Below is a small trained network, with its code and all its weights. Each question gives an input and a class and asks what happens when units are switched off, that is, made to give their printed mean instead of their output.

import numpy as np


def w(rows, s, z=0):
    codes = np.array(rows[::2]) - 128.0
    scale = np.full(codes.shape[1], s)
    scale[-1] = z or s
    return codes * scale


def f(y):
    return y / 2 * (1 + np.tanh(0.7978845608 * (y + 0.044715 * y**3)))


def log_softmax(a):
    a = a - a.max(-1, keepdims=True)
    return a - np.log(np.exp(a).sum(-1, keepdims=True))


def net(x, mask):
    res = np.array(x, float).reshape(1, 3) / 4 @ E
    y = f(res @ A[0][:, :-1].T + A[0][:, -1])
    res = res + np.where(mask, y, B[0][:, -1]) @ B[0][:, :-1]
    return log_softmax(res[-1] @ U[:, :-1].T + U[:, -1])


A, B = {}, {}
E = w([
[26,251,182,96,152,102,220,132],'x0',
[2,136,26,196,144,245,164,120],'x1',
[71,105,68,24,116,93,171,218],'x2',
],0.0099)
A[0] = w([
[111,180,125,148,133,87,176,104,32],'n0',
[134,129,126,138,118,123,133,66,88],'n1',
[107,127,85,151,156,166,149,129,70],'n2',
[132,131,76,102,95,117,127,195,74],'n3',
[120,5,93,126,127,120,110,114,82],'n4',
[129,87,59,75,104,117,159,182,169],'n5',
[237,124,166,58,64,116,135,106,225],'n6',
[23,183,207,141,139,93,201,108,119],'n7',
[155,94,133,160,85,188,50,98,141],'n8',
[166,155,143,162,117,167,145,27,254],'n9',
[195,145,178,185,206,216,114,125,68],'n10',
[87,98,110,176,144,166,142,130,118],'n11',
[133,140,21,153,155,209,135,122,138],'n12',
[99,75,106,109,135,106,162,181,122],'n13',
[157,63,44,148,155,106,91,105,91],'n14',
[122,143,189,156,147,170,84,80,66],'n15',
],0.012,0.0081)
B[0] = w([
[183,129,213,9,38,188,124,84,149],'n0',
[236,162,119,56,110,141,154,131,135],'n1',
[187,104,213,90,161,129,105,158,157],'n2',
[205,202,130,100,116,165,186,175,155],'n3',
[85,108,167,139,56,198,153,79,178],'n4',
[131,157,81,170,142,162,174,186,195],'n5',
[118,98,162,153,167,65,130,143,252],'n6',
[109,84,146,150,102,136,171,81,222],'n7',
[116,117,146,146,136,150,187,110,199],'n8',
[112,144,65,189,180,132,203,187,211],'n9',
[158,203,133,77,140,171,138,169,174],'n10',
[187,92,178,107,184,80,70,149,170],'n11',
[123,102,189,165,167,94,75,155,198],'n12',
[125,173,128,122,169,144,161,165,166],'n13',
[103,111,156,113,74,151,177,85,182],'n14',
[153,176,137,23,74,156,174,183,159],'n15',
],0.012,0.018)
U = w([
[165,197,84,110,114,152,166,218,127],'0',
[178,46,226,121,152,49,67,171,116],'1',
[104,62,169,129,18,172,170,35,106],'2',
[47,58,1,204,172,79,136,158,255],'3',
[118,136,43,82,87,101,75,142,94],'4',
[161,131,122,111,79,121,47,110,87],'5',
],0.011,0.01)

Each question gives the input, the list of numbers given to net, and the class t.
The units are the neurons (one row each of A and B). Each row of codes is followed by its name. A weight is (code - 128) times the scale printed after its matrix; where a second scale follows, it is the last column's (A, B and U).
mask holds one flag per neuron, in row order. A switched-off neuron (its flag False) gives its mean, the last column of its row in B, instead of its output. The means were averaged over made-up inputs and are rounded, as every weight is.
A unit's drop is (log p(t) with every unit on - log p(t) with that unit switched off) / (log p(t) with every unit on - log p(t) with every unit switched off).
The circuit of an input: a set's keep is (log p(t) with only the set's units on - log p(t) with every unit switched off) / (log p(t) with every unit on - log p(t) with every unit switched off). Starting from the 12 units with the biggest drops (on a tie, the unit counted first), units are removed one at a time, each time the one whose removal leaves the highest keep (on an exact tie, the one counted first), for as long as the keep stays at least 0.8.
units of the circuit, in order: the units of the circuit, biggest drop first
top k neurons: the k neurons with the biggest drops, biggest first
drop when u is switched off: that unit's drop, to one decimal
input [4,-7,-7], class 0: units of the circuit, in order => [n9]
input [-5,3,-5], class 0: top 4 neurons => [n9 n10 n7 n15]
input [3,4,-2], class 1: top 4 neurons => [n5 n11 n2 n12]
input [8,7,-5], class 2: top 4 neurons => [n7 n6 n0 n15]
input [3,1,0], class 3: top 3 neurons => [n4 n14 n15]
input [4,-1,-2], class 2: top 3 neurons => [n5 n7 n6]
input [-7,2,-7], class 0: top 2 neurons => [n10 n9]
input [3,3,-1], class 3: top 2 neurons => [n4 n14]
input [-1,-5,7], class 0: top 2 neurons => [n3 n5]
input [3,2,3], class 3: top 3 neurons => [n4 n10 n15]
input [-1,0,2], class 3: top 2 neurons => [n10 n15]
input [-3,-3,-2], class 3: units of the circuit, in order => [n11 n2 n0]
input [8,-6,-6], class 2: top 2 neurons => [n7 n0]
input [7,5,4], class 2: units of the circuit, in order => [n7]
input [-4,7,-7], class 0: top 4 neurons => [n9 n10 n15 n6]
input [-8,8,-2], class 1: top 4 neurons => [n12 n11 n2 n7]
input [-3,-6,8], class 0: top 2 neurons => [n5 n3]
input [-2,-2,0], class 3: drop when n0 is switched off => 0.1
input [4,0,-1], class 2: drop when n6 is switched off => 0.2
input [-5,-1,-6], class 0: units of the circuit, in order => [n10]
input [8,6,3], class 2: drop when n7 is switched off => 1.4
input [2,0,2], class 3: drop when n10 is switched off => 0.2
